Here is a tiny trained network, its code and every weight. The questions are about switching its units off for an input and a target symbol, where a switched-off unit gives its printed mean instead of its output.

import numpy as np


def w(rows, s, z=0):
    codes = np.array(rows[::2]) - 128.0
    scale = np.full(codes.shape[1], s)
    scale[-1] = z or s
    return codes * scale


def norm(h):
    return h / np.sqrt((h * h).mean(-1, keepdims=True) + 1e-5)


def f(y):
    return y / 2 * (1 + np.tanh(0.7978845608 * (y + 0.044715 * y**3)))


def softmax(a):
    e = np.exp(a - a.max(-1, keepdims=True))
    return e / e.sum(-1, keepdims=True)


def log_softmax(a):
    a = a - a.max(-1, keepdims=True)
    return a - np.log(np.exp(a).sum(-1, keepdims=True))


def net(x, mask):
    ids = ['ΞΠαβημφψ'.index(c) for c in x.split()]
    T = len(ids)
    res = E[ids] + P[:T]
    u = 0
    for l in range(2):
        r = norm(res)
        for j in range(2):
            rows = slice(3 * j, 3 * j + 3)
            q, k, v = (r @ M[l][rows].T for M in (Q, K, V))
            z = softmax(np.where(np.tri(T) > 0, q @ k.T / 3**0.5, -1e9)) @ v
            o = O[l][rows]
            res = res + np.where(mask[u + j], z, o[:, -1]) @ o[:, :-1]
        u += 2
        y = f(norm(res) @ A[l][:, :-1].T + A[l][:, -1])
        res = res + np.where(mask[u : u + 4], y, B[l][:, -1]) @ B[l][:, :-1]
        u += 4
    return log_softmax(norm(res)[-1] @ U[:, :-1].T + U[:, -1])


Q, K, V, O, A, B = {}, {}, {}, {}, {}, {}
E = w([
[138,126,205,95,166,170,110,142],'Ξ',
[65,252,99,167,221,36,96,97],'Π',
[116,83,120,152,114,160,137,116],'α',
[113,138,166,115,88,106,149,114],'β',
[139,125,132,120,143,112,103,169],'η',
[130,112,70,84,180,129,207,156],'μ',
[122,116,124,157,132,169,155,116],'φ',
[157,176,91,98,73,163,67,77],'ψ',
],0.0017)
P = w([
[255,83,138,180,164,65,117,53],'0',
[30,121,79,125,120,138,96,167],'1',
[83,68,97,152,134,147,115,109],'2',
[123,159,109,101,124,133,141,124],'3',
[118,86,105,143,122,143,120,126],'4',
[57,146,90,92,105,133,102,188],'5',
[78,102,99,129,110,137,112,135],'6',
[141,146,98,101,119,121,123,117],'7',
[87,150,94,110,104,125,113,174],'8',
[74,116,83,129,97,145,111,167],'9',
],0.00071)
Q[0] = w([
[49,19,59,250,109,246,203,79],'L0H0',
[230,251,198,3,134,3,105,119],'L0H0',
[16,6,50,232,131,246,121,171],'L0H0',
[202,216,123,42,119,73,152,137],'L0H1',
[38,25,112,207,162,181,102,135],'L0H1',
[207,229,140,40,116,75,148,123],'L0H1',
],0.0033)
K[0] = w([
[229,83,134,202,179,14,79,78],'L0H0',
[7,206,93,73,60,224,126,243],'L0H0',
[254,49,164,185,160,81,160,10],'L0H0',
[85,202,63,104,184,93,174,229],'L0H1',
[180,30,173,146,100,182,92,23],'L0H1',
[71,223,77,105,180,84,162,233],'L0H1',
],0.0032)
V[0] = w([
[121,134,101,138,245,130,220,213],'L0H0',
[156,114,44,152,156,137,27,188],'L0H0',
[108,193,102,251,139,119,141,92],'L0H0',
[121,184,34,63,123,26,176,243],'L0H1',
[165,79,71,129,158,20,106,104],'L0H1',
[71,203,65,88,157,135,169,60],'L0H1',
],0.0014)
O[0] = w([
[152,103,121,73,178,14,130,166,40],'L0H0',
[215,121,38,129,129,120,38,135,3],'L0H0',
[54,184,102,246,149,64,121,80,92],'L0H0',
[32,27,127,169,124,137,61,118,167],'L0H1',
[77,99,146,29,42,202,91,114,150],'L0H1',
[92,126,88,182,173,202,129,130,194],'L0H1',
],0.0014,0.0007)
A[0] = w([
[151,61,17,60,252,84,242,162,143],'L0N0',
[89,203,139,156,154,209,205,94,81],'L0N1',
[188,173,124,87,115,27,96,153,60],'L0N2',
[196,147,168,121,100,122,189,58,254],'L0N3',
],0.002,0.00078)
B[0] = w([
[2,67,55,115,110,199,175,180,255],'L0N0',
[168,32,115,113,77,51,101,98,196],'L0N1',
[47,174,82,164,81,85,156,37,65],'L0N2',
[59,124,129,130,127,125,65,202,198],'L0N3',
],0.0016,0.001)
Q[1] = w([
[166,16,81,201,92,185,146,193],'L1H0',
[210,3,89,225,52,220,179,174],'L1H0',
[25,243,146,5,242,42,31,181],'L1H0',
[107,4,73,201,143,228,166,199],'L1H1',
[147,214,202,13,124,150,31,141],'L1H1',
[87,6,47,203,131,231,149,179],'L1H1',
],0.003)
K[1] = w([
[224,108,202,216,147,74,84,67],'L1H0',
[248,64,199,210,161,96,76,109],'L1H0',
[8,225,109,67,81,93,149,125],'L1H0',
[212,9,136,171,127,233,189,176],'L1H1',
[130,253,235,50,94,166,6,97],'L1H1',
[203,15,102,171,108,244,181,144],'L1H1',
],0.0032)
V[1] = w([
[73,197,165,102,176,151,82,191],'L1H0',
[137,70,178,194,8,187,73,196],'L1H0',
[35,88,84,82,88,184,101,114],'L1H0',
[138,60,45,207,97,174,228,156],'L1H1',
[160,15,184,168,200,126,75,112],'L1H1',
[50,34,109,156,25,152,102,131],'L1H1',
],0.0013)
O[1] = w([
[144,183,189,174,139,106,145,73,136],'L1H0',
[116,121,103,26,113,51,126,101,218],'L1H0',
[194,176,121,166,58,128,190,61,209],'L1H0',
[112,184,186,126,151,87,78,80,125],'L1H1',
[68,250,78,73,106,95,168,174,98],'L1H1',
[219,198,154,145,174,103,131,125,247],'L1H1',
],0.0015,0.0012)
A[1] = w([
[75,100,92,91,142,78,42,165,48],'L1N0',
[58,123,214,86,187,133,114,163,181],'L1N1',
[99,110,248,104,4,25,255,28,118],'L1N2',
[173,118,60,117,210,184,73,165,8],'L1N3',
],0.0024,0.0012)
B[1] = w([
[161,82,176,198,110,118,253,48,119],'L1N0',
[193,103,150,159,181,129,33,155,150],'L1N1',
[75,87,134,195,62,96,81,184,253],'L1N2',
[73,188,237,165,51,130,179,157,116],'L1N3',
],0.002,0.0039)
U = w([
[244,61,249,7,244,247,10,249,174],'Ξ',
[35,247,7,245,247,7,80,16,99],'Π',
[251,15,123,33,31,14,245,31,46],'α',
[8,8,187,249,5,9,9,248,204],'β',
[81,233,243,127,46,216,248,172,2],'η',
[11,10,3,6,229,241,246,250,211],'μ',
[225,12,237,241,221,58,242,28,98],'φ',
[222,240,9,21,19,247,7,12,170],'ψ',
],0.0035,0.0026)

Each question gives the input, a string of symbols that net reads in full, and the target symbol t.
The units are the heads (3 rows each of Q, K, V and O) and the neurons (one row each of A and B). Each row of codes is followed by its name. A weight is (code - 128) times the scale printed after its matrix; where a second scale follows, it is the last column's (O, A, B and U).
mask holds one flag per unit, layer by layer, with each layer's heads first. A switched-off unit (its flag False) gives its mean, the last column of its rows in O or B, instead of its output. The means were averaged over made-up inputs and are rounded, as every weight is.
A unit's drop is (log p(t) with every unit on - log p(t) with that unit switched off) / (log p(t) with every unit on - log p(t) with every unit switched off).
unit that matters most: the unit with the biggest drop
k most important neurons: the k neurons with the biggest drops, biggest first
top k neurons in layer l: the k neurons of layer l with the biggest drops, biggest first
heads that matter: for each layer, one digit per head in row order, 1 if its drop is at least 0.15 and else 0, layers parted by /
drop when u is switched off: that unit's drop, to one decimal
input η Π φ β β φ β η, target Π: heads that matter : 10 / 00
input η Ξ φ φ η, target Π: unit that matters most : L0N2
input φ β φ Π β β ψ β φ, target φ: 3 most important neurons : (L0N1; L1N0; L1N2)
input μ β η, target φ: 3 most important neurons : (L1N0; L1N2; L0N1)
input Ξ α Ξ φ ψ β β φ, target Ξ: heads that matter : 00 / 11
input β μ β β η, target Ξ: heads that matter : 10 / 00
input ψ φ η, target η: heads that matter : 10 / 00
input φ μ Π β α, target φ: heads that matter : 10 / 11
input β η Ξ η, target α: heads that matter : 11 / 00
input η φ α μ β Ξ φ, target η: heads that matter : 10 / 01
input β η β μ μ η, target φ: heads that matter : 11 / 00
input β η β η, target α: 3 most important neurons : (L1N2; L1N0; L0N2)
input α β μ β β φ φ, target α: 2 most important neurons : (L0N1; L1N2)
input Ξ η β Ξ μ η, target μ: 3 most important neurons : (L1N2; L0N1; L0N2)
input Ξ μ α, target Ξ: 2 most important neurons : (L1N2; L1N1)
input η φ β β β β β μ α, target η: 3 most important neurons : (L1N3; L1N2; L0N1)
input α Π β β α φ, target α: unit that matters most : L0N1
input μ β β μ α, target μ: top 2 neurons in layer 0 : (L0N0; L0N1)
input Π η μ φ, target Π: 2 most important neurons : (L1N2; L0N1)
input Π φ Π Π μ β ψ β μ φ, target Π: unit that matters most : L1N2
input α β μ β β α, target α: 4 most important neurons : (L1N2; L1N0; L0N0; L0N3)
input φ φ ψ φ, target φ: 4 most important neurons : (L0N1; L1N0; L1N2; L0N3)
input μ η Ξ φ μ η β ψ α, target μ: drop when L1N0 is switched off : 0.0
input ψ φ Ξ β Ξ ψ μ μ Ξ φ, target ψ: drop when L0N1 is switched off : 0.2
input β ψ η, target Ξ: drop when L0N1 is switched off : 0.2
input μ β β β β β Ξ φ, target μ: drop when L0N0 is switched off : 0.8
input μ η β Ξ Π ψ α β φ, target μ: unit that matters most : L0H0
